Here is a tiny trained network, its code and every weight. The questions are about switching its units off for an input and a target symbol, where a switched-off unit gives its printed mean instead of its output.

import numpy as np


def w(rows, s, z=0):
    codes = np.array(rows[::2]) - 128.0
    scale = np.full(codes.shape[1], s)
    scale[-1] = z or s
    return codes * scale


def norm(h):
    return h / np.sqrt((h * h).mean(-1, keepdims=True) + 1e-5)


def f(y):
    return np.maximum(y, 0)


def softmax(a):
    e = np.exp(a - a.max(-1, keepdims=True))
    return e / e.sum(-1, keepdims=True)


def log_softmax(a):
    a = a - a.max(-1, keepdims=True)
    return a - np.log(np.exp(a).sum(-1, keepdims=True))


def net(x, mask):
    ids = ['ΘΣΦαγητψ'.index(c) for c in x.split()]
    T = len(ids)
    res = E[ids] + P[:T]
    u = 0
    for l in range(3):
        r = norm(res)
        for j in range(2):
            rows = slice(2 * j, 2 * j + 2)
            q, k, v = (r @ M[l][rows].T for M in (Q, K, V))
            z = softmax(np.where(np.tri(T) > 0, q @ k.T / 2**0.5, -1e9)) @ v
            o = O[l][rows]
            res = res + np.where(mask[u + j], z, o[:, -1]) @ o[:, :-1]
        u += 2
        y = f(norm(res) @ A[l][:, :-1].T + A[l][:, -1])
        res = res + np.where(mask[u : u + 4], y, B[l][:, -1]) @ B[l][:, :-1]
        u += 4
    return log_softmax(norm(res)[-1] @ U[:, :-1].T + U[:, -1])


Q, K, V, O, A, B = {}, {}, {}, {}, {}, {}
E = w([
[121,58,149,84],'Θ',
[86,94,171,55],'Σ',
[130,53,135,106],'Φ',
[224,84,43,136],'α',
[108,146,187,125],'γ',
[250,143,59,98],'η',
[115,97,182,58],'τ',
[160,129,212,96],'ψ',
],0.013)
P = w([
[120,167,107,141],'0',
[191,72,137,6],'1',
[128,108,111,174],'2',
[163,164,167,135],'3',
[132,139,66,61],'4',
[102,115,148,200],'5',
[144,160,168,138],'6',
[96,155,116,85],'7',
],0.025)
Q[0] = w([
[159,246,82,135],'L0H1',
[103,235,97,181],'L0H1',
[189,186,85,113],'L0H2',
[74,108,13,111],'L0H2',
],0.014)
K[0] = w([
[120,249,127,53],'L0H1',
[217,255,123,8],'L0H1',
[229,169,85,113],'L0H2',
[112,102,68,154],'L0H2',
],0.012)
V[0] = w([
[180,153,132,76],'L0H1',
[161,119,100,193],'L0H1',
[115,153,1,113],'L0H2',
[72,164,159,12],'L0H2',
],0.0074)
O[0] = w([
[167,35,62,35,103],'L0H1',
[172,123,126,156,102],'L0H1',
[29,150,255,172,12],'L0H2',
[198,127,52,142,255],'L0H2',
],0.006,0.0014)
A[0] = w([
[135,91,31,202,5],'L0N1',
[31,81,24,173,140],'L0N2',
[249,86,66,143,91],'L0N3',
[2,131,132,247,172],'L0N4',
],0.0084,0.0033)
B[0] = w([
[97,74,3,150,153],'L0N1',
[40,119,196,74,173],'L0N2',
[142,173,185,86,254],'L0N3',
[129,87,164,76,215],'L0N4',
],0.012,0.0054)
Q[1] = w([
[105,102,205,186],'L1H1',
[46,62,86,115],'L1H1',
[162,170,154,239],'L1H2',
[135,185,247,127],'L1H2',
],0.014)
K[1] = w([
[119,116,196,92],'L1H1',
[174,47,109,133],'L1H1',
[105,254,48,45],'L1H2',
[66,198,154,159],'L1H2',
],0.014)
V[1] = w([
[95,118,149,106],'L1H1',
[117,120,243,133],'L1H1',
[70,189,164,251],'L1H2',
[78,165,58,165],'L1H2',
],0.014)
O[1] = w([
[157,167,53,98,152],'L1H1',
[142,36,82,104,147],'L1H1',
[148,90,73,6,10],'L1H2',
[148,30,254,62,35],'L1H2',
],0.0099,0.012)
A[1] = w([
[201,46,161,88,222],'L1N1',
[253,210,120,76,53],'L1N2',
[202,185,9,123,2],'L1N3',
[31,206,99,64,221],'L1N4',
],0.0081,0.0039)
B[1] = w([
[208,223,186,208,155],'L1N1',
[35,74,98,100,225],'L1N2',
[198,4,202,171,198],'L1N3',
[254,208,191,115,254],'L1N4',
],0.0091,0.0061)
Q[2] = w([
[90,204,81,97],'L2H1',
[193,136,3,79],'L2H1',
[202,163,179,152],'L2H2',
[151,202,85,107],'L2H2',
],0.013)
K[2] = w([
[34,2,227,121],'L2H1',
[29,66,51,27],'L2H1',
[169,167,182,14],'L2H2',
[223,228,85,198],'L2H2',
],0.0081)
V[2] = w([
[104,51,219,138],'L2H1',
[108,119,224,58],'L2H1',
[73,175,44,36],'L2H2',
[254,128,148,134],'L2H2',
],0.0063)
O[2] = w([
[250,75,174,132,77],'L2H1',
[148,120,136,241,83],'L2H1',
[245,67,236,254,63],'L2H2',
[97,30,73,140,252],'L2H2',
],0.0066,0.0041)
A[2] = w([
[82,149,110,124,47],'L2N1',
[135,125,141,9,40],'L2N2',
[121,150,57,141,2],'L2N3',
[150,193,120,91,92],'L2N4',
],0.016,0.0054)
B[2] = w([
[249,102,133,108,164],'L2N1',
[109,225,185,97,169],'L2N2',
[79,190,88,33,159],'L2N3',
[72,27,104,162,254],'L2N4',
],0.015,0.0064)
U = w([
[183,39,142,114,196],'Θ',
[99,121,212,75,213],'Σ',
[80,7,146,135,213],'Φ',
[71,109,25,159,1],'α',
[215,147,134,69,126],'γ',
[96,180,158,202,90],'η',
[111,153,58,49,70],'τ',
[202,105,156,204,129],'ψ',
],0.015,0.0045)

Each question gives the input, a string of symbols that net reads in full, and the target symbol t.
The units are the heads (2 rows each of Q, K, V and O) and the neurons (one row each of A and B). Each row of codes is followed by its name. A weight is (code - 128) times the scale printed after its matrix; where a second scale follows, it is the last column's (O, A, B and U).
mask holds one flag per unit, layer by layer, with each layer's heads first. A switched-off unit (its flag False) gives its mean, the last column of its rows in O or B, instead of its output. The means were averaged over made-up inputs and are rounded, as every weight is.
A unit's drop is (log p(t) with every unit on - log p(t) with that unit switched off) / (log p(t) with every unit on - log p(t) with every unit switched off).
The circuit of an input: a set's keep is (log p(t) with only the set's units on - log p(t) with every unit switched off) / (log p(t) with every unit on - log p(t) with every unit switched off). Starting from the 12 units with the biggest drops (on a tie, the unit counted first), units are removed one at a time, each time the one whose removal leaves the highest keep (on an exact tie, the one counted first), for as long as the keep stays at least 0.8.
circuit, biggest first: the units of the circuit, biggest drop first
top k neurons: the k neurons with the biggest drops, biggest first
top k neurons in layer l: the k neurons of layer l with the biggest drops, biggest first
input τ Φ τ Θ Σ, target α: top 2 neurons in layer 0	L0N4; L0N1
input τ τ η, target η: circuit, biggest first	L0N1; L1H1
input γ η α τ α, target Σ: top 2 neurons	L0N1; L2N2
input η τ α τ ψ, target Σ: top 2 neurons in layer 2	L2N2; L2N4
input Φ τ τ Φ, target Θ: circuit, biggest first	L0H2; L1H1
input τ α Σ γ Θ α η Φ, target Σ: top neuron in layer 2	L2N2
input τ τ η Φ ψ, target η: top 2 neurons	L0N1; L0N3
input Φ ψ Σ α, target Θ: circuit, biggest first	L0H2; L1H1
input α τ η ψ τ α ψ, target τ: top 3 neurons	L1N1; L1N4; L0N4
input γ η τ α τ γ τ τ, target Φ: circuit, biggest first	L2N4; L1N4; L0N3
input α Σ τ η, target τ: top 2 neurons	L1N1; L1N4
input τ Φ α η ψ τ τ η, target α: top 2 neurons	L0N4; L2N4
input α Σ ψ τ γ Σ γ τ, target ψ: top 3 neurons	L0N2; L1N4; L0N4
input Θ α η η η η γ, target ψ: top 3 neurons	L1N4; L0N2; L1N3
input Σ γ Φ Θ, target Σ: top neuron	L0N3
input α η Σ Σ Θ, target ψ: top 4 neurons	L1N4; L0N2; L0N4; L1N2
input η Θ α Σ, target Φ: top 2 neurons in layer 0	L0N4; L0N2
input η η τ η, target Φ: top 2 neurons	L2N4; L0N2
input η Φ Σ α τ Σ Φ, target Φ: top 2 neurons in layer 0	L0N4; L0N3
input Θ Σ τ Θ η γ, target γ: top 2 neurons	L2N1; L2N4
input Θ τ τ τ Σ η η Φ, target η: top 2 neurons in layer 0	L0N1; L0N4
input η Σ Φ ψ τ η Φ α, target η: circuit, biggest first	L1H1
input ψ τ α Θ Θ, target Σ: top 2 neurons	L0N1; L2N2
input Θ ψ α τ, target ψ: top 3 neurons	L0N2; L0N4; L1N3
input Σ ψ Σ η Θ, target ψ: top 2 neurons	L0N2; L1N4
input τ γ α η, target η: top 2 neurons in layer 0	L0N4; L0N3
input τ Θ τ α τ α, target α: top 3 neurons in layer 0	L0N4; L0N2; L0N1
